Here is a tiny trained network, its code and every weight. The questions are about switching its units off for an input and a target symbol, where a switched-off unit gives its printed mean instead of its output.

import numpy as np


def w(rows, s, z=0):
    codes = np.array(rows[::2]) - 128.0
    scale = np.full(codes.shape[1], s)
    scale[-1] = z or s
    return codes * scale


def norm(h):
    return h / np.sqrt((h * h).mean(-1, keepdims=True) + 1e-5)


def f(y):
    return y / 2 * (1 + np.tanh(0.7978845608 * (y + 0.044715 * y**3)))


def softmax(a):
    e = np.exp(a - a.max(-1, keepdims=True))
    return e / e.sum(-1, keepdims=True)


def log_softmax(a):
    a = a - a.max(-1, keepdims=True)
    return a - np.log(np.exp(a).sum(-1, keepdims=True))


def net(x, mask):
    ids = ['ΞΠαβγζητψω'.index(c) for c in x.split()]
    T = len(ids)
    res = E[ids] + P[:T]
    q, k, v = (norm(res) @ M[0].T for M in (Q, K, V))
    z = softmax(np.where(np.tri(T) > 0, q @ k.T / 2**0.5, -1e9)) @ v
    res = res + np.where(mask[0], z, O[0][:, -1]) @ O[0][:, :-1]
    y = f(norm(res) @ A[0][:, :-1].T + A[0][:, -1])
    res = res + np.where(mask[1:17], y, B[0][:, -1]) @ B[0][:, :-1]
    return log_softmax(norm(res)[-1] @ U[:, :-1].T + U[:, -1])


Q, K, V, O, A, B = {}, {}, {}, {}, {}, {}
E = w([
[146,89,224,83,125,189,144,154,108,122],'Ξ',
[92,116,112,70,171,167,152,147,125,2],'Π',
[114,95,112,120,124,124,91,127,120,132],'α',
[159,77,145,121,126,106,134,198,48,153],'β',
[151,66,164,96,116,49,132,215,124,100],'γ',
[98,143,162,122,124,147,160,149,109,123],'ζ',
[214,209,42,85,165,52,148,28,246,162],'η',
[186,69,118,178,172,98,195,148,204,63],'τ',
[100,154,121,148,83,130,120,155,102,119],'ψ',
[100,81,107,134,176,90,63,173,191,81],'ω',
],0.025)
P = w([
[139,179,140,90,169,132,145,124,159,178],'0',
[144,180,70,59,174,106,162,184,169,94],'1',
[86,30,204,178,86,201,55,134,125,54],'2',
[116,186,112,90,186,73,203,80,132,107],'3',
[200,150,33,3,131,152,159,184,187,121],'4',
[66,60,173,192,68,177,36,133,102,40],'5',
[122,183,92,103,188,78,203,90,98,123],'6',
[227,155,53,4,124,171,141,158,201,107],'7',
[38,36,168,196,54,213,118,103,123,69],'8',
[143,194,102,122,184,77,178,71,104,120],'9',
[206,163,30,45,126,206,160,160,170,135],'10',
[46,46,154,219,54,187,49,119,84,68],'11',
[134,184,114,108,176,73,210,61,132,135],'12',
],0.013)
Q[0] = w([
[173,113,99,74,165,165,90,85,144,157],'head 0',
[241,254,36,17,146,163,166,207,209,172],'head 0',
],0.0092)
K[0] = w([
[135,104,95,121,166,162,125,93,133,98],'head 0',
[187,92,54,147,117,158,213,103,102,1],'head 0',
],0.014)
V[0] = w([
[137,183,132,204,48,66,160,184,146,183],'head 0',
[81,158,115,48,147,133,113,120,137,249],'head 0',
],0.011)
O[0] = w([
[212,172,219,214,109,91,67,90,253,213,5],'head 0',
[90,145,143,103,197,30,147,14,127,188,164],'head 0',
],0.011,0.0029)
A[0] = w([
[186,208,161,190,90,133,77,99,173,200,17],'neuron 0',
[79,86,88,95,164,77,130,39,50,188,17],'neuron 1',
[118,237,98,54,119,121,166,150,139,90,138],'neuron 2',
[122,102,187,151,155,67,136,41,158,128,133],'neuron 3',
[129,90,196,183,116,129,50,171,187,169,102],'neuron 4',
[93,60,163,108,88,212,84,162,73,122,73],'neuron 5',
[62,171,6,187,98,116,153,88,201,88,165],'neuron 6',
[157,93,141,191,34,211,70,122,172,103,181],'neuron 7',
[126,108,68,112,56,103,64,95,100,170,171],'neuron 8',
[180,118,111,137,141,114,185,154,21,242,1],'neuron 9',
[92,182,129,153,192,132,224,165,145,121,111],'neuron 10',
[69,62,178,139,84,148,49,92,135,106,108],'neuron 11',
[71,185,196,70,76,168,139,128,83,148,121],'neuron 12',
[133,69,156,170,57,190,94,78,140,96,88],'neuron 13',
[154,225,134,69,164,189,206,148,132,210,104],'neuron 14',
[86,70,167,193,73,186,108,124,133,119,75],'neuron 15',
],0.013,0.0099)
B[0] = w([
[111,101,185,69,125,243,135,130,181,190,211],'neuron 0',
[188,88,59,111,87,162,122,92,123,184,216],'neuron 1',
[81,168,177,190,91,114,146,116,132,160,255],'neuron 2',
[141,138,93,159,89,211,107,179,70,130,231],'neuron 3',
[101,177,176,82,87,61,143,126,110,73,228],'neuron 4',
[121,93,107,109,183,132,175,87,246,102,217],'neuron 5',
[114,117,165,77,223,122,92,135,132,210,231],'neuron 6',
[176,143,121,60,105,148,137,178,185,208,247],'neuron 7',
[169,127,161,99,150,141,55,119,97,162,180],'neuron 8',
[153,214,164,73,217,181,52,175,131,149,145],'neuron 9',
[203,115,111,161,63,150,91,174,163,116,181],'neuron 10',
[122,153,160,215,157,134,179,145,101,129,189],'neuron 11',
[147,83,153,155,135,97,52,82,68,82,175],'neuron 12',
[164,123,116,93,157,147,178,218,103,122,165],'neuron 13',
[136,169,139,187,151,122,76,84,133,9,182],'neuron 14',
[126,126,98,144,155,125,183,188,130,94,164],'neuron 15',
],0.014,0.0081)
U = w([
[148,43,220,79,155,123,103,34,118,109,66],'Ξ',
[70,173,72,42,88,205,130,135,107,83,50],'Π',
[126,101,71,67,54,121,88,64,88,197,186],'α',
[158,204,169,88,160,163,93,164,1,132,14],'β',
[154,166,177,68,98,41,196,143,71,172,141],'γ',
[87,171,90,222,67,169,47,133,74,149,214],'ζ',
[132,226,101,185,170,97,235,62,145,199,254],'η',
[191,122,28,111,66,163,79,137,235,136,54],'τ',
[35,121,218,96,47,190,94,82,156,205,113],'ψ',
[72,64,142,151,194,100,76,138,159,169,95],'ω',
],0.0083,0.0036)

Each question gives the input, a string of symbols that net reads in full, and the target symbol t.
The units are the heads (2 rows each of Q, K, V and O) and the neurons (one row each of A and B). Each row of codes is followed by its name. A weight is (code - 128) times the scale printed after its matrix; where a second scale follows, it is the last column's (O, A, B and U).
mask holds one flag per unit, heads first, then neurons. A switched-off unit (its flag False) gives its mean, the last column of its rows in O or B, instead of its output. The means were averaged over made-up inputs and are rounded, as every weight is.
A unit's drop is (log p(t) with every unit on - log p(t) with that unit switched off) / (log p(t) with every unit on - log p(t) with every unit switched off).
The circuit of an input: a set's keep is (log p(t) with only the set's units on - log p(t) with every unit switched off) / (log p(t) with every unit on - log p(t) with every unit switched off). Starting from the 12 units with the biggest drops (on a tie, the unit counted first), units are removed one at a time, each time the one whose removal leaves the highest keep (on an exact tie, the one counted first), for as long as the keep stays at least 0.8.
circuit, biggest first: the units of the circuit, biggest drop first
k most important neurons: the k neurons with the biggest drops, biggest first
drop when u is switched off: that unit's drop, to one decimal
input τ Π Π η α α β α α, target τ: circuit, biggest first : neuron 5
input α ζ Ξ ω α η, target α: circuit, biggest first : head 0; neuron 1
input α β Ξ α α ψ α η α β γ, target γ: 3 most important neurons : neuron 3; neuron 5; neuron 0
input β α γ α β, target β: circuit, biggest first : neuron 9; neuron 7
input γ α γ α ζ ψ ω ω α γ α ψ, target γ: circuit, biggest first : head 0; neuron 4; neuron 13
input α γ α γ ω α ζ Ξ τ α β, target τ: circuit, biggest first : head 0; neuron 5
input τ ψ ψ ω β ψ, target τ: 2 most important neurons : neuron 7; neuron 5
input γ τ γ Π ψ ψ γ α τ γ ζ, target τ: circuit, biggest first : head 0; neuron 5; neuron 7
input ζ ω Π Ξ Ξ α, target ζ: circuit, biggest first : head 0; neuron 3
input ζ τ β β β α α Π τ γ γ Π, target ζ: 2 most important neurons : neuron 3; neuron 11
input ζ γ η η ψ γ ψ α τ, target ζ: circuit, biggest first : neuron 3; head 0
input γ α γ β Π α α ω α τ α ω Ξ, target Ξ: 3 most important neurons : neuron 12; neuron 5; neuron 3
input β β α α τ ψ ζ τ β, target β: 3 most important neurons : neuron 9; neuron 3; neuron 4
input α α ψ β α Π α ψ, target Π: circuit, biggest first : head 0
input ζ ω ψ, target ζ: 3 most important neurons : neuron 3; neuron 11; neuron 7
input ω ψ ω ω β ω γ ζ α, target ω: 2 most important neurons : neuron 5; neuron 11
input ω ψ ψ, target ω: 2 most important neurons : neuron 5; neuron 12
input η γ γ Π γ, target Π: drop when head 0 is switched off : 1.6
input γ γ Π γ ψ ψ Π ω α ψ ζ, target Π: drop when head 0 is switched off : 3.2
input ω ψ ζ ω α α α α ψ α, target α: drop when neuron 1 is switched off : 0.4
input β β ω Ξ Ξ α γ η β β ω, target ω: most important neuron : neuron 7
input ω ψ α γ ψ β ω α β α ψ ζ, target ω: 2 most important neurons : neuron 5; neuron 12
